[-126  -23 -166  176  -73  155  130  188   69  283   13 -137  149   21
  -24 -171  -15   -7  320 -205   14   -9 -128  -61   16  139 -307  -57
 -123  522  -66   46]	1
[ -14 -129   73  320  600  428  654 -137  105   78 -172   49  -46 -113
  405  -15  200  -66  233  183  111  217   76  -68 -471  -90 -185  125
  -75  -45 -381 -551]	4
[ 165  -29   99 -135  -33 -208 -539  -42 -147 -214  390  350 -106   57
  -53  444   72  -39 -303  127  108 -193  151  -20 -106  -92  270  147
   39 -463  111   95]	8
[-201  -42 -222 -138  -95 -156    0  210   38  211  313  -84  158  138
  -46  114  -19 -142  177 -157  223 -195  -84   15  -55  219 -213  -24
  -57  263  -10  255]	4
[ 114 -300   38  103   56  369  441 -126  183 -215 -362   43 -154  211
  264  -82  118  -91   98  191   28  198  -66 -133 -291   -6 -366  300
  -56    0 -158 -372]	8
[  36 -216  -80 -186 -246   83  272  -14  275 -180 -139   -3   -4  292
   19 -131   25  -82  -12   76    0  -19 -206 -189 -215  160 -409  283
  -75  129  -15  -14]	2
[-187   -8   60  258  240  210  331    3  160  130 -145  -93   98  -77
  210  -74   76   58  393 -161  131  215  -48  -22 -147   66 -291  -21
 -116  368 -272 -246]	3
[-140  -27   56  302  397  196  267    2  234   94   99  -64   68    2
  279  134  136   -5  256  -42   13   31   32  -44 -322   39  -15   92
   12   14 -296 -362]	3
[-105  -34   -6   96  360   42  114  -22  -34   68  199   30   54  -20
  225  127  150  -47  127   -8  129   50   31   34 -225   78  -39   67
 -103   19 -193  -58]	2
[ 217  -69  -65  116   73  446  335 -143  -26  256 -414 -241  -79 -208
  100 -104   36  148   -5  214  -49  350  -39 -122 -151 -203   50  149
  -10 -160  -96 -414]	9
[-284  162  -63  109 -109 -161 -245  234    3  239  323  -86  242   55
 -209  -98  -86  -59  358 -330   72 -102 -139   31  253  215 -187 -209
 -133  597   33  282]	7
[ 102    4  -83   18   25  -29   32   74 -146   83  -55 -219   37 -183
    5 -191   -9  181   51   32 -156  -29   12   41 -105  -17  126 -102
  -71  117   28   43]	6
[ -33  111  -75   61  231  -14  335  109 -257   55 -148 -185  -31 -216
   88 -231  -32  100  171  -28 -121  136  137   84  -96  -32  -79 -166
 -182  129 -104   45]	10
[-263  234 -163   11 -326 -300 -522  341 -164  320  441   -2  133  196
 -312 -103 -165 -264  161 -365   88 -307 -203   95  334  303 -191 -192
 -117  613  135  532]	3
[-282  173 -256 -131 -222 -396 -218  390 -444   48  264 -294  -75 -246
 -233   -3  -72   57   97 -106   53 -140  212  235  334  190 -130 -471
  -56  276  124  602]	3
[-235  -71  -41  289  222  349  361   -2  174  144 -103 -116   64 -162
  190  -38  150   52  431 -110  120  244   12  -62 -113   -8 -339  -85
 -121  301 -247 -248]	10
[  45  119   90  216  126  155  253  -36   23  227   -5   57  105   -2
   92 -187   17   28  157 -138  -13  108  -79  -71  -77  -21 -195  -38
 -129  302 -144 -240]	0
[ 260 -111  118  -11   19  129 -262 -156   28 -194  101  312 -149    1
  173  224  178   35 -364  226   37  -42  129 -165 -363 -155  213  229
   69 -479  -47 -336]	0
[  87   35  -14  -52  -90 -145 -397   12   18   -1  272  173   25   62
  -83  231  -26  -45 -157   61   36 -191   25  -85 -116  -54  241   38
  -32 -210   89   21]	0
[-136  -62 -258 -352 -557 -358 -434  243 -123 -119  237  -27  -80  444
 -314   49  -98 -344  -17  -42  273 -286 -138   39  207  278 -375   58
   23  280  299  531]	4
[-130    9 -119   71  267   53  392  127 -204   81  -43 -364    2 -428
  123  -40   84  293  264    5 -216  194  237   70  -14  -38  -13 -225
 -123   64 -142   75]	10
[  -9 -253 -319 -248 -379  -57  -74  106   57  -22  -23    7   -3  379
  -90   32  -61 -174    6   92   17 -148 -182 -110  -36  153 -297  261
  -24  149  133  234]	7
[  12 -152  -84   20 -151  119   51  -25  294  -92 -171  -13   67  228
   33 -194   58 -132  142   42  -86  -38 -233 -150 -230   90 -281  278
  -56  281  -27 -113]	8
[-371  304 -180   53 -167 -361 -493  417 -354  243  403  -13   58   50
 -284  -22 -170 -286  282 -390  190 -240  -60  218  244  253 -267 -225
 -120  575   62  611]	5
[  94  -84   79  202  475  378  734 -243 -115  -77 -458 -229 -279 -369
  380 -150  186  274    9  237   43  397  144   17 -274 -191 -119 -160
  -82 -134 -270 -480]	2
[  79 -167  140  201  421  263  503 -263  289    2 -130  -63   61  -74
  389   53  231   79  113  148  108  183   17  -47 -363  -57 -140   45
   10  -59 -296 -516]	6
[ 345  -44 -343   49   42  397  361  -95 -182  485 -475 -101   -8  -45
  132 -210  -68   83  -18  228  -65  184  -49 -112 -305 -252   54  182
 -144  -99   29 -399]	9
[ 265  -51  239  -21   78   27 -125 -191  125 -156  -10  294   61  -95
  147  108  -26  182 -260  163 -216    1   84 -158 -304 -163  352  172
   12 -422  -95 -251]	8
[ -13  146 -395 -175 -393 -111 -503  313 -407  455  146 -184  -78   78
 -337   16 -191 -209  -96  -93  207 -137 -114   90  149   66   21   -3
  -13   90  222  399]	2
[ 137   31 -413 -234 -330  -85 -131  323 -278  495   70 -127  116  129
 -172   -8 -230  -57  -54  -63 -131 -162  -77  -70  -15   19  177  169
  -93  -10  175  246]	9
[ 131 -168   23  -48 -123  156  166  -90  274 -148 -177  -12   65  243
   -3 -241   53  -94   55  110  -47   79 -150 -160 -126   81 -249  275
  -50  139    6 -160]	7
[  38 -289  -70  208  156  369  496 -289  354    6 -394  -77  -58  159
  304  -59  175   81  198  264   12  193 -114 -165 -234  -90 -213  190
   -7   53 -139 -605]	6
[  74 -222 -195  -18 -212  140  -75    1   80  -13 -203   21    9  349
   39 -186   39 -219  161   62  146  -65 -132 -103 -177   65 -358  240
  -29  297   95  -83]	0
[ 225  -91   42  -22   99  162 -113 -123   55  -91  -32  222  -70  -78
  210   49  130   74 -270  138 -116  -41   86 -212 -360 -213  251  158
    8 -317  -72 -370]	4
[  41  140 -349 -359 -505 -390 -690  272 -449  329  320 -138   58  115
 -386   74 -235 -124 -126  -19  147 -266  -26   59  278   94  105 -122
  -40  146  383  545]	1
[-177 -103   21  329  203  267  284   68  192  120  -39  -53  123  -92
  130  -89   86   19  569 -156   26  145  -13  -42 -112    3 -321  -30
 -189  435 -203 -214]	7
[ 169  189 -204   63  -89  162   16   86 -263  365 -226  -79  -22  -51
  -21 -152 -199   39  -83   66 -167   97    5  -54  -91  -99  168  127
  -25  -79   -4 -102]	8
[ -93 -199 -184 -194 -207  -19   40  113   69   -9  -97  -20   12  287
  -95 -148  -24 -239  178  -32   71 -107 -190  -36  -28  158 -393  217
  -97  269   87  210]	1
[   7    1 -119   73  319  119  261  -68  102  203   62  -14  145 -113
  104   63  153  -54  128   70  154   11  -12    9 -274  -40 -124  129
  -82   52 -176 -203]	5
[-126  107 -186 -116   59 -236 -232  153  -92  301  462  -10  227   58
 -278   86    6 -238  127  -94  344 -231 -108  123    4  116  -72    9
  -50  190   47  288]	0
[-248   25 -247    3   91 -140 -106  243  -86  231  418 -111  186  -14
 -135  184   67 -146  196  -63  251 -165  -49   96  -58  155 -120  -30
    9  223  -61  237]	5
[  92   -5   25  110  344  172  190 -167  -91  256   34   40  -56 -144
  173   68  146  -69   -7   81  308   65  -39   62 -208 -107   52   78
  -66 -115 -161 -261]	7
[ -58  -54  -74  223   76  208  280   27  146  156  -48   15  109  -57
  164 -176  109   87  246 -144  -79   57  -65 -142 -176  -22 -260  -32
 -158  373 -187 -250]	5
[ 185   96 -129  -56   20   13  -16  -42 -169  288 -126  -70   24  -37
  -30  -60 -123  124  -70  115 -216   39   11 -104  -25 -172  205   49
 -101 -123   54 -150]	3
[ 266 -106   66 -220 -291 -108 -437   17  -35 -232  312  373  -27  145
   46  209   62   22 -356   35  -66 -217   80 -173 -298  -93  208  181
   12 -415  123  -10]	6
[ -77  184  -86 -225 -182 -537 -289  132 -230  124  231 -226  225 -198
 -213 -152 -224  165  118  -76 -118 -143  128  147  292   73   32 -454
 -138  272  138  422]	7
[  -8  -20 -176   77  319   -1  376   57 -312  147 -135 -266 -119 -378
  150 -133   96  137  138   35 -123  156  217  108   10  -92  -45 -300
 -206  115 -111   92]	1
[ 217  -40 -312  173  214  455  383  -40 -186  435 -410 -199 -162 -202
  183  -55   49   77   -1  183  -69  258  -46  -53 -312 -268   54  138
 -131  -89 -118 -416]	9
[ 203   12 -142  -25 -134   98 -119   50  -95  272 -102  -80   47   78
   -4  -19 -106   25 -109   57 -198  -27 -151  -98 -239 -128  171  163
   66  -84   50 -130]	3
[ -70 -136   95  469  322  570  536  -98  330    2 -252   62  -27 -123
  442 -105  236  106  306  -83  -85  312   -8 -141 -339  -71 -259  104
 -144  185 -391 -579]	2
[ 120  141 -160  112  228  183  304  -77 -130  420 -329 -213   34 -270
   94 -168  -97  138  132  104 -165  230   46  -48 -171 -218  160    0
 -153  -31 -114 -272]	8
[ -94  141  -87  279   21   73   76   91   70  322   13  -15  166    4
  183 -164  -56  127  184 -209 -260   12 -100  -92  -76   57  -96  -53
 -134  383 -202 -192]	1
[ 174 -113  -27  213  518  418  899 -259  -34   30 -497 -171 -137 -439
  425  -69  207  399   70  222 -134  431  175  -32 -358 -314  -58  -80
 -124 -182 -309 -556]	8
[-188   43  -34  200   19   59 -206  204   19  144  208  -19  207   13
  -70  -31   -4  -75  369 -242   38  -76  -80   20   25  150 -302  -85
 -115  490  -57  124]	8
[  79   52 -336  -54 -313    1 -376  152 -239  368   54 -131   22   68
 -233   41 -138  -55  -20  -11  104  -61 -113    0   61  -33   42   42
  -17   64  163  165]	8
[ 117 -132 -215 -137 -257  112  133   88  166   37  -90   32   98  394
  -92 -184  -12 -144   48   48 -101 -137 -258 -281 -299  130 -283  499
  -54  205   79   16]	10
[ -71  -62 -218 -151 -281 -131  -41  194   73   24  -61   21  185  221
 -153 -200 -117 -132  143  -41 -129 -167 -131  -88   -8  175 -313  165
  -65  338   79  293]	10
[ -32 -135  -58  339  275  589  596 -161  150  183 -366  -36  -70 -203
  411  -34  177  148  166   -2   25  341  -32  -68 -223  -98 -238   70
  -78  109 -345 -482]	5
[-352  269 -203 -201 -291 -665 -634  461 -306   78  486 -295  210 -113
 -433    8 -252   17  243 -348  -71 -322   85  256  419  274  -35 -500
  -79  447  239  893]	6
[-163   62 -126   51  113 -180   15   68  -36   75  100 -317  143 -295
  -53  -24    1  197  286    9  -22   -5  127  131   78   -5  -19 -412
  -82  289   26  126]	2
[  75  -61  -13   62  206   93  306  -20 -118   19 -159 -207  -41 -245
  109 -158   95  226  143    0 -114  123   58   50 -156 -105  -81  -99
  -93   57  -88  -95]	6
[ 162 -189 -133 -234 -276  -40  147   -6   89   -2 -230   77    9  375
  -83 -279  -72 -149  -39   41 -112  -80 -229 -170 -118   68 -305  319
  -82  155   86   76]	3
[ -15  123  102  403  351  281  394  -25  -81  246 -122  147  -29  -96
  229 -190   38  -55  277  -88  -43  181   82  -55  -71  -56 -144    9
 -196  249 -237 -270]	10
[ 223  -23 -178  168  291  430  369 -130  -67  446 -430 -252   12 -161
  114 -167    0  120   97  218 -143  285  -28 -132 -258 -239   65  193
  -22  -83 -139 -460]	6
[ 144   47   45 -304 -414 -431 -724  176 -182 -150  502  329   13  153
 -151  209  -71  -69 -371  -72   28 -348   38  -45  -78   32  227   36
  -14 -246  194  317]	2
[-161  -81 -300 -325 -542 -241 -314  250   85   72  158 -179  144  399
 -329 -108 -182 -162  146 -145  118 -296 -310  -49   35  337 -410   84
  -80  484  240  452]	5
[-226  123 -210 -195  -33 -436 -131  214 -444   93  220 -277  -46 -250
 -161  104 -106   64  171  -76   30    9  147  292  287  115  -63 -322
 -153  194   72  632]	7
[  36  107 -159   28   29  -34  -30  212 -407  184   40 -160  -73 -157
  -43  -79  -48   56   49  -38  -19  -51   78  183  -64   -3  -32 -131
  -77   13   32  164]	6
[  -5 -293 -108 -151 -141   47  226  -58  108 -185 -222    6  -54  285
   34  -46   29 -135  151  121  177   51 -139 -106 -165   94 -445  249
  -67  158    5   37]	8
[-161   83 -267 -214 -145 -404 -169  239 -234  200  253 -314  154 -123
 -271   -1 -133  129  135  -95 -103 -168    7  133  172  143  -84 -287
  -62  304  140  536]	5
